Below are the code and all the weights of a small trained network. Each question names an input and a target symbol and asks about switching units off, where a switched-off unit gives its printed mean instead of its output.

import numpy as np


def w(rows, s, z=0):
    codes = np.array(rows[::2]) - 128.0
    scale = np.full(codes.shape[1], s)
    scale[-1] = z or s
    return codes * scale


def norm(h):
    return h / np.sqrt((h * h).mean(-1, keepdims=True) + 1e-5)


def f(y):
    return y / 2 * (1 + np.tanh(0.7978845608 * (y + 0.044715 * y**3)))


def softmax(a):
    e = np.exp(a - a.max(-1, keepdims=True))
    return e / e.sum(-1, keepdims=True)


def log_softmax(a):
    a = a - a.max(-1, keepdims=True)
    return a - np.log(np.exp(a).sum(-1, keepdims=True))


def net(x, mask):
    ids = ['αβγδεζηθλμξπστφψ'.index(c) for c in x.split()]
    T = len(ids)
    res = E[ids] + P[:T]
    u = 0
    for l in range(2):
        q, k, v = (norm(res) @ M[l].T for M in (Q, K, V))
        z = softmax(np.where(np.tri(T) > 0, q @ k.T / 4**0.5, -1e9)) @ v
        res = res + np.where(mask[u], z, O[l][:, -1]) @ O[l][:, :-1]
        u += 1
        y = f(norm(res) @ A[l][:, :-1].T + A[l][:, -1])
        res = res + np.where(mask[u : u + 4], y, B[l][:, -1]) @ B[l][:, :-1]
        u += 4
    return log_softmax(norm(res)[-1] @ U[:, :-1].T + U[:, -1])


Q, K, V, O, A, B = {}, {}, {}, {}, {}, {}
E = w([
[91,79,94,87,180,192,142,134,104,174],'α',
[1,94,205,145,153,112,61,130,137,137],'β',
[108,130,147,132,90,167,157,112,149,128],'γ',
[82,125,92,136,150,122,61,105,94,158],'δ',
[134,137,120,143,180,88,79,110,80,98],'ε',
[121,125,174,172,177,138,176,107,113,107],'ζ',
[180,142,103,131,115,115,128,115,108,100],'η',
[63,134,148,83,168,192,180,86,52,126],'θ',
[114,99,135,87,113,180,110,154,187,146],'λ',
[56,102,145,86,154,223,145,124,148,162],'μ',
[93,94,138,123,139,121,45,167,147,145],'ξ',
[107,125,86,133,107,178,91,125,69,183],'π',
[76,123,129,206,119,164,70,160,118,199],'σ',
[129,76,150,192,167,133,119,176,184,179],'τ',
[99,33,144,90,153,83,120,86,156,151],'φ',
[88,120,163,176,180,182,175,145,114,140],'ψ',
],0.0095)
P = w([
[110,138,100,116,100,106,154,158,112,96],'0',
[70,24,211,60,162,185,51,136,105,166],'1',
[91,128,92,141,164,254,165,136,101,51],'2',
[150,72,200,102,162,140,53,121,92,153],'3',
[117,106,57,210,122,228,167,67,164,129],'4',
[151,91,219,103,146,120,49,116,109,148],'5',
[66,56,69,174,124,210,167,76,149,132],'6',
[160,108,219,89,149,112,67,122,94,160],'7',
[80,123,43,170,126,224,198,71,166,147],'8',
[170,135,234,86,131,97,74,133,94,162],'9',
[47,77,47,174,105,190,130,52,170,170],'10',
[153,94,226,91,119,105,23,127,98,150],'11',
],0.0087)
Q[0] = w([
[149,120,154,109,159,210,67,147,44,160],'L0H0',
[172,124,158,124,70,62,148,3,126,248],'L0H0',
[99,124,66,192,104,242,164,16,89,156],'L0H0',
[151,82,190,126,180,250,92,135,139,27],'L0H0',
],0.0039)
K[0] = w([
[87,43,186,49,148,221,140,117,90,201],'L0H0',
[129,209,173,118,156,136,212,203,43,120],'L0H0',
[220,192,221,114,45,49,129,14,140,234],'L0H0',
[87,56,168,186,226,242,2,24,163,173],'L0H0',
],0.0031)
V[0] = w([
[150,33,200,107,97,24,134,152,120,198],'L0H0',
[250,199,144,97,110,55,189,198,130,2],'L0H0',
[157,133,171,106,152,97,90,130,136,20],'L0H0',
[166,185,99,157,133,154,101,63,124,174],'L0H0',
],0.0037)
O[0] = w([
[242,150,159,130,130,145,49,60,131,125,136],'L0H0',
[73,129,240,90,88,168,107,224,69,81,2],'L0H0',
[72,59,253,95,98,157,88,142,144,102,109],'L0H0',
[141,201,82,118,241,175,160,162,54,232,109],'L0H0',
],0.0058,0.009)
A[0] = w([
[36,38,91,80,60,98,119,104,187,153,161],'L0N0',
[146,137,62,88,188,231,112,99,122,189,3],'L0N1',
[163,82,128,225,84,92,123,66,123,177,86],'L0N2',
[46,148,135,221,177,73,226,254,112,99,104],'L0N3',
],0.0046,0.0043)
B[0] = w([
[217,191,102,174,134,160,188,158,59,121,254],'L0N0',
[146,142,231,119,63,96,96,134,153,88,222],'L0N1',
[106,151,175,2,116,202,131,132,134,109,236],'L0N2',
[77,100,58,4,100,121,118,208,165,136,113],'L0N3',
],0.0073,0.0036)
Q[1] = w([
[141,172,107,162,141,157,167,80,135,158],'L1H0',
[127,136,102,137,142,141,109,149,146,108],'L1H0',
[68,102,9,191,143,197,179,97,151,74],'L1H0',
[86,157,162,71,92,85,124,214,145,23],'L1H0',
],0.012)
K[1] = w([
[156,179,126,76,171,63,136,143,115,191],'L1H0',
[166,107,134,136,165,137,113,111,136,158],'L1H0',
[200,211,229,131,254,123,108,75,146,234],'L1H0',
[128,15,73,216,183,227,97,58,143,98],'L1H0',
],0.009)
V[1] = w([
[154,94,86,99,137,42,128,26,31,88],'L1H0',
[113,135,91,154,157,85,17,190,87,177],'L1H0',
[240,76,76,64,132,106,143,179,233,151],'L1H0',
[229,195,97,63,1,222,75,104,98,120],'L1H0',
],0.0076)
O[1] = w([
[73,88,133,47,127,101,97,160,107,94,254],'L1H0',
[175,121,135,165,214,135,148,176,125,113,118],'L1H0',
[144,148,143,155,111,158,111,106,3,85,233],'L1H0',
[102,213,108,93,130,152,141,147,102,128,225],'L1H0',
],0.017,0.0044)
A[1] = w([
[162,153,39,237,73,135,155,56,139,142,82],'L1N0',
[103,181,90,129,135,146,121,71,68,96,255],'L1N1',
[122,100,156,133,62,88,111,2,187,178,65],'L1N2',
[112,32,180,83,93,108,79,131,137,90,34],'L1N3',
],0.0097,0.0043)
B[1] = w([
[10,143,186,110,185,68,141,107,122,62,167],'L1N0',
[167,85,97,144,103,94,116,129,186,155,246],'L1N1',
[97,90,47,185,108,159,149,219,80,113,171],'L1N2',
[180,225,242,149,129,70,185,121,90,246,156],'L1N3',
],0.013,0.014)
U = w([
[134,110,198,192,143,99,119,55,121,70,177],'α',
[36,63,140,151,116,130,134,205,97,62,136],'β',
[74,149,90,149,108,63,121,42,191,148,5],'γ',
[71,88,142,25,116,117,153,129,189,201,158],'δ',
[178,90,214,78,66,98,47,105,104,151,168],'ε',
[163,49,163,144,131,118,114,138,255,151,254],'ζ',
[104,93,110,27,240,133,61,163,109,89,80],'η',
[248,149,129,192,159,168,129,203,106,95,207],'θ',
[116,203,114,111,71,189,128,54,184,167,215],'λ',
[96,205,92,159,234,111,167,104,163,163,101],'μ',
[168,216,45,72,179,159,127,156,126,191,16],'ξ',
[144,140,222,69,197,91,143,191,86,112,108],'π',
[64,155,172,39,87,195,58,202,69,48,205],'σ',
[165,41,33,141,51,142,111,112,157,133,72],'τ',
[139,149,139,203,85,122,174,206,83,211,16],'φ',
[129,223,135,151,112,194,167,105,50,104,106],'ψ',
],0.0075,0.0018)

Each question gives the input, a string of symbols that net reads in full, and the target symbol t.
The units are the heads (4 rows each of Q, K, V and O) and the neurons (one row each of A and B). Each row of codes is followed by its name. A weight is (code - 128) times the scale printed after its matrix; where a second scale follows, it is the last column's (O, A, B and U).
mask holds one flag per unit, layer by layer, with each layer's heads first. A switched-off unit (its flag False) gives its mean, the last column of its rows in O or B, instead of its output. The means were averaged over made-up inputs and are rounded, as every weight is.
A unit's drop is (log p(t) with every unit on - log p(t) with that unit switched off) / (log p(t) with every unit on - log p(t) with every unit switched off).
The circuit of an input: a set's keep is (log p(t) with only the set's units on - log p(t) with every unit switched off) / (log p(t) with every unit on - log p(t) with every unit switched off). Starting from all 10 units, units are removed one at a time, each time the one whose removal leaves the highest keep (on an exact tie, the one counted first), for as long as the keep stays at least 0.8.
units of the circuit, in order: the units of the circuit, biggest drop first
most important unit: the unit with the biggest drop
top k neurons: the k neurons with the biggest drops, biggest first
top k neurons in layer l: the k neurons of layer l with the biggest drops, biggest first
input β α θ π γ ξ α ψ, target δ: top neuron	(L0N0)
input β π ζ α θ τ, target δ: units of the circuit, in order	(L1H0 L0H0 L0N0)
input α ψ ψ ε, target ε: top 2 neurons	(L0N2 L1N2)
input π δ λ λ α λ, target η: top 2 neurons	(L1N3 L0N2)
input τ ψ π, target β: units of the circuit, in order	(L1H0 L1N2 L1N0 L0N1)
input ψ α ψ ψ, target α: units of the circuit, in order	(L0N3 L1H0 L1N0 L0H0)
input θ σ α σ ψ θ σ ζ δ α, target φ: top 4 neurons	(L0N3 L1N2 L1N3 L0N2)
input η θ η ζ ψ μ λ, target γ: units of the circuit, in order	(L0N0 L1N0 L1H0 L1N1)
input π π α ζ α φ ψ α η ζ β, target φ: units of the circuit, in order	(L1H0 L1N3 L1N2 L0N0)
input ψ ψ ψ γ γ σ α, target μ: units of the circuit, in order	(L1H0 L1N0)
input β ξ α α, target δ: units of the circuit, in order	(L1H0 L0H0 L0N0)
input τ β φ π ψ, target ξ: units of the circuit, in order	(L1H0 L1N0)
input τ α θ ψ ψ ξ γ σ α, target μ: units of the circuit, in order	(L1H0 L0N2 L1N0)
input φ ψ φ γ δ ψ, target σ: units of the circuit, in order	(L1H0)
input ζ θ α ζ δ ψ ψ ψ σ τ, target β: top 3 neurons in layer 1	(L1N2 L1N0 L1N1)
input τ μ π α, target ψ: units of the circuit, in order	(L1H0 L0H0)
input λ ε α τ λ ε λ ε α α α ψ, target λ: units of the circuit, in order	(L1H0 L0H0)
input δ λ τ ξ ψ ζ ε λ, target π: top 2 neurons	(L1N1 L1N3)
input α θ δ ξ θ α α α α, target τ: top 3 neurons	(L1N1 L1N0 L1N3)
input θ η α δ θ π, target φ: most important unit	L1H0
input β ε ψ α ψ α ε φ, target δ: top 2 neurons	(L0N0 L1N1)
input α ψ ψ α τ β θ α π ε ξ, target π: top 2 neurons in layer 1	(L1N3 L1N1)
input φ α θ, target τ: top 2 neurons in layer 1	(L1N1 L1N0)
input ζ μ ψ δ α ε, target β: top 2 neurons	(L0N3 L1N2)
